Below are the code and all the weights of a small trained network. Each question names an input and a class and asks about switching units off, where a switched-off unit gives its printed mean instead of its output.

import numpy as np


def w(rows, s, z=0):
    codes = np.array(rows[::2]) - 128.0
    scale = np.full(codes.shape[1], s)
    scale[-1] = z or s
    return codes * scale


def f(y):
    return np.maximum(y, 0)


def log_softmax(a):
    a = a - a.max(-1, keepdims=True)
    return a - np.log(np.exp(a).sum(-1, keepdims=True))


def net(x, mask):
    res = np.array(x, float).reshape(1, 7) / 4 @ E
    y = f(res @ A[0][:, :-1].T + A[0][:, -1])
    res = res + np.where(mask, y, B[0][:, -1]) @ B[0][:, :-1]
    return log_softmax(res[-1] @ U[:, :-1].T + U[:, -1])


A, B = {}, {}
E = w([
[84,185,125,191,138,94,253,147],'x0',
[123,129,135,130,130,128,126,129],'x1',
[110,67,55,198,49,228,115,206],'x2',
[131,127,123,135,130,127,125,129],'x3',
[185,172,68,144,177,212,149,60],'x4',
[72,48,67,150,109,72,128,25],'x5',
[203,177,186,210,20,102,105,70],'x6',
],0.0066)
A[0] = w([
[94,92,101,133,111,85,127,64,65],'n1',
[164,159,80,123,172,180,158,85,116],'n2',
[76,99,88,66,217,141,139,158,3],'n3',
[178,92,134,41,127,164,17,100,144],'n4',
[185,162,85,133,162,178,142,59,120],'n5',
[175,169,64,141,166,204,143,66,100],'n6',
[86,81,102,122,121,94,123,55,35],'n7',
[172,70,140,56,126,151,25,109,151],'n8',
[142,173,193,60,196,51,132,74,122],'n9',
[72,72,109,125,110,71,117,69,50],'n10',
[74,104,72,76,210,142,154,154,44],'n11',
[96,112,182,108,105,54,105,199,174],'n12',
[208,161,183,220,42,109,118,55,27],'n13',
[108,94,114,147,95,89,137,57,46],'n14',
[76,193,132,196,154,86,254,144,173],'n15',
[179,169,84,134,177,173,146,73,169],'n16',
[94,97,84,65,198,132,144,152,28],'n17',
[134,143,180,70,174,54,130,61,85],'n18',
[77,81,73,155,105,119,115,91,118],'n19',
[80,82,84,131,121,87,115,51,49],'n20',
[70,113,181,95,92,40,123,163,164],'n21',
[147,183,192,48,198,53,143,58,67],'n22',
[82,96,141,141,79,98,113,193,166],'n23',
[156,141,99,147,148,163,156,115,167],'n24',
[163,174,200,99,147,167,118,224,47],'n25',
[77,103,79,64,194,149,144,161,49],'n26',
[174,183,204,91,122,161,112,215,113],'n27',
],0.0061,0.0023)
B[0] = w([
[206,182,93,121,187,123,184,135,179],'n1',
[118,50,200,61,119,123,140,77,186],'n2',
[160,184,144,110,63,58,36,190,197],'n3',
[15,182,171,248,195,124,111,51,236],'n4',
[132,44,188,61,102,103,134,97,195],'n5',
[138,32,189,47,101,119,139,96,203],'n6',
[205,201,79,119,206,134,190,131,177],'n7',
[30,170,166,242,201,128,125,65,233],'n8',
[108,69,61,191,49,213,141,213,243],'n9',
[197,164,94,100,195,142,199,122,189],'n10',
[149,171,157,116,62,53,32,204,201],'n11',
[155,47,174,57,137,152,189,68,227],'n12',
[177,202,138,88,40,19,2,228,253],'n13',
[193,197,93,112,178,115,155,149,178],'n14',
[10,151,179,218,185,112,91,55,249],'n15',
[122,58,197,76,119,119,143,104,202],'n16',
[164,200,135,108,63,36,29,202,189],'n17',
[127,65,62,174,61,200,151,210,216],'n18',
[190,167,73,123,167,161,195,149,198],'n19',
[198,192,87,121,190,140,178,125,189],'n20',
[133,29,195,51,130,143,179,69,226],'n21',
[95,77,53,179,44,209,128,219,242],'n22',
[129,57,149,69,117,170,178,91,215],'n23',
[108,66,155,103,125,146,142,105,176],'n24',
[205,202,60,106,212,138,210,108,215],'n25',
[152,178,129,133,71,62,55,198,199],'n26',
[208,192,70,122,217,139,211,99,231],'n27',
],0.0051)
U = w([
[177,181,138,100,56,8,37,167,89],'0',
[125,117,128,124,136,141,135,122,255],'1',
[216,178,72,105,216,154,189,117,82],'2',
[95,72,54,176,42,254,132,173,102],'3',
[123,37,217,25,123,119,152,75,87],'4',
[5,166,176,220,191,104,106,77,107],'5',
],0.0089,0.0078)

Each question gives the input, the list of numbers given to net, and the class t.
The units are the neurons (one row each of A and B). Each row of codes is followed by its name. A weight is (code - 128) times the scale printed after its matrix; where a second scale follows, it is the last column's (A, B and U).
mask holds one flag per neuron, in row order. A switched-off neuron (its flag False) gives its mean, the last column of its row in B, instead of its output. The means were averaged over made-up inputs and are rounded, as every weight is.
A unit's drop is (log p(t) with every unit on - log p(t) with that unit switched off) / (log p(t) with every unit on - log p(t) with every unit switched off).
The circuit of an input: a set's keep is (log p(t) with only the set's units on - log p(t) with every unit switched off) / (log p(t) with every unit on - log p(t) with every unit switched off). Starting from the 12 units with the biggest drops (on a tie, the unit counted first), units are removed one at a time, each time the one whose removal leaves the highest keep (on an exact tie, the one counted first), for as long as the keep stays at least 0.8.
circuit, biggest first: the units of the circuit, biggest drop first
top k neurons: the k neurons with the biggest drops, biggest first
drop when u is switched off: that unit's drop, to one decimal
input [-7,-6,4,-2,-2,-7,5], class 2: top 3 neurons	[n27; n25; n15]
input [2,8,1,-2,-6,3,-3], class 4: circuit, biggest first	[n21; n12]
input [-5,6,5,-5,0,-8,-7], class 2: top 2 neurons	[n25; n27]
input [8,6,-3,-7,7,-6,-6], class 5: circuit, biggest first	[n15]
input [-6,-7,-2,-2,6,-3,-5], class 4: circuit, biggest first	[n6; n2]
input [-4,-8,-6,-5,4,7,5], class 2: circuit, biggest first	[n7; n20]
input [-7,-2,-2,3,2,1,-3], class 5: circuit, biggest first	[n4; n8]
input [7,7,-8,3,7,4,-2], class 3: circuit, biggest first	[n22; n9]
input [-5,1,-8,1,5,8,7], class 2: top 2 neurons	[n7; n20]
input [-3,-7,3,-1,3,5,5], class 0: top 2 neurons	[n13; n27]
input [1,2,-8,3,5,8,-8], class 0: drop when n26 is switched off	0.2
input [7,-6,-5,-7,-7,-7,-8], class 0: drop when n8 is switched off	0.1
input [8,-5,5,0,-1,-4,0], class 5: drop when n22 is switched off	0.1
input [-2,-1,2,3,1,0,-8], class 0: drop when n20 is switched off	0.0
input [-8,-6,-4,6,6,6,1], class 5: circuit, biggest first	[n4]
input [-7,4,-3,-1,-1,1,6], class 5: circuit, biggest first	[n4; n8]
